Here is a tiny trained network, its code and every weight. The questions are about switching its units off for an input and a class, where a switched-off unit gives its printed mean instead of its output.

import numpy as np


def w(rows, s, z=0):
    codes = np.array(rows[::2]) - 128.0
    scale = np.full(codes.shape[1], s)
    scale[-1] = z or s
    return codes * scale


def f(y):
    return y / 2 * (1 + np.tanh(0.7978845608 * (y + 0.044715 * y**3)))


def log_softmax(a):
    a = a - a.max(-1, keepdims=True)
    return a - np.log(np.exp(a).sum(-1, keepdims=True))


def net(x, mask):
    res = np.array(x, float).reshape(1, 7) / 4 @ E
    y = f(res @ A[0][:, :-1].T + A[0][:, -1])
    res = res + np.where(mask, y, B[0][:, -1]) @ B[0][:, :-1]
    return log_softmax(res[-1] @ U[:, :-1].T + U[:, -1])


A, B = {}, {}
E = w([
[83,27,116,170],'x0',
[175,128,173,159],'x1',
[114,124,255,149],'x2',
[59,50,126,96],'x3',
[130,177,186,80],'x4',
[212,97,83,112],'x5',
[106,74,137,152],'x6',
],0.0088)
A[0] = w([
[7,34,141,100,148],'n0',
[162,73,178,117,175],'n1',
[130,134,123,125,64],'n2',
[157,132,75,130,3],'n3',
[127,144,182,33,162],'n4',
[140,167,80,142,58],'n5',
[195,60,186,137,35],'n6',
[162,134,106,123,58],'n7',
[127,175,176,159,142],'n8',
[166,123,80,114,39],'n9',
[145,132,112,127,115],'n10',
[48,94,94,185,139],'n11',
[154,74,110,137,146],'n12',
[134,183,207,176,98],'n13',
[129,123,120,146,14],'n14',
[148,144,148,179,116],'n15',
[134,139,139,155,125],'n16',
[43,128,138,95,189],'n17',
],0.019,0.005)
B[0] = w([
[48,77,181,206,248],'n0',
[50,101,51,116,171],'n1',
[114,138,132,114,122],'n2',
[117,166,82,111,152],'n3',
[210,214,138,134,184],'n4',
[68,190,127,179,156],'n5',
[108,80,4,175,165],'n6',
[146,168,114,201,144],'n7',
[199,111,161,144,187],'n8',
[138,167,78,131,158],'n9',
[124,157,123,163,137],'n10',
[137,62,30,158,202],'n11',
[72,177,143,128,166],'n12',
[223,108,170,103,209],'n13',
[108,119,125,32,121],'n14',
[144,67,149,91,155],'n15',
[138,96,138,116,139],'n16',
[97,132,233,182,187],'n17',
],0.028,0.017)
U = w([
[77,147,102,208,201],'0',
[129,254,62,170,148],'1',
[116,228,199,98,44],'2',
[135,178,151,92,96],'3',
[198,223,190,156,225],'4',
[205,137,98,160,24],'5',
[50,223,174,77,2],'6',
],0.006,0.0083)

Each question gives the input, the list of numbers given to net, and the class t.
The units are the neurons (one row each of A and B). Each row of codes is followed by its name. A weight is (code - 128) times the scale printed after its matrix; where a second scale follows, it is the last column's (A, B and U).
mask holds one flag per neuron, in row order. A switched-off neuron (its flag False) gives its mean, the last column of its row in B, instead of its output. The means were averaged over made-up inputs and are rounded, as every weight is.
A unit's drop is (log p(t) with every unit on - log p(t) with that unit switched off) / (log p(t) with every unit on - log p(t) with every unit switched off).
The circuit of an input: a set's keep is (log p(t) with only the set's units on - log p(t) with every unit switched off) / (log p(t) with every unit on - log p(t) with every unit switched off). Starting from the 12 units with the biggest drops (on a tie, the unit counted first), units are removed one at a time, each time the one whose removal leaves the highest keep (on an exact tie, the one counted first), for as long as the keep stays at least 0.8.
circuit, biggest first: the units of the circuit, biggest drop first
k most important neurons: the k neurons with the biggest drops, biggest first
drop when u is switched off: that unit's drop, to one decimal
input [-5,2,-3,-4,-2,-3,-7], class 4: circuit, biggest first	(n11)
input [4,-5,8,-3,6,3,2], class 5: 3 most important neurons	(n6, n1, n13)
input [-3,8,-6,-6,2,2,0], class 1: circuit, biggest first	(n5, n0)
input [5,3,6,1,7,1,-3], class 5: 3 most important neurons	(n6, n1, n13)
input [-8,6,8,2,2,7,-3], class 5: 3 most important neurons	(n6, n1, n17)
input [-4,0,-5,3,0,-2,-2], class 1: 2 most important neurons	(n0, n13)
input [1,6,-2,-1,-3,2,4], class 1: 2 most important neurons	(n0, n17)
input [-3,2,7,2,-1,1,1], class 5: 2 most important neurons	(n6, n1)
input [-5,4,5,2,7,2,4], class 4: 3 most important neurons	(n4, n11, n13)
input [5,-5,7,-1,2,4,-8], class 5: 3 most important neurons	(n0, n17, n12)
input [-2,3,8,-1,-8,2,-3], class 5: drop when n0 is switched off	0.2
input [2,-4,-3,-4,5,1,-1], class 1: drop when n17 is switched off	0.2
input [1,4,-6,0,-7,0,-5], class 1: drop when n0 is switched off	0.1
input [-5,6,5,-6,3,2,5], class 5: drop when n6 is switched off	0.7
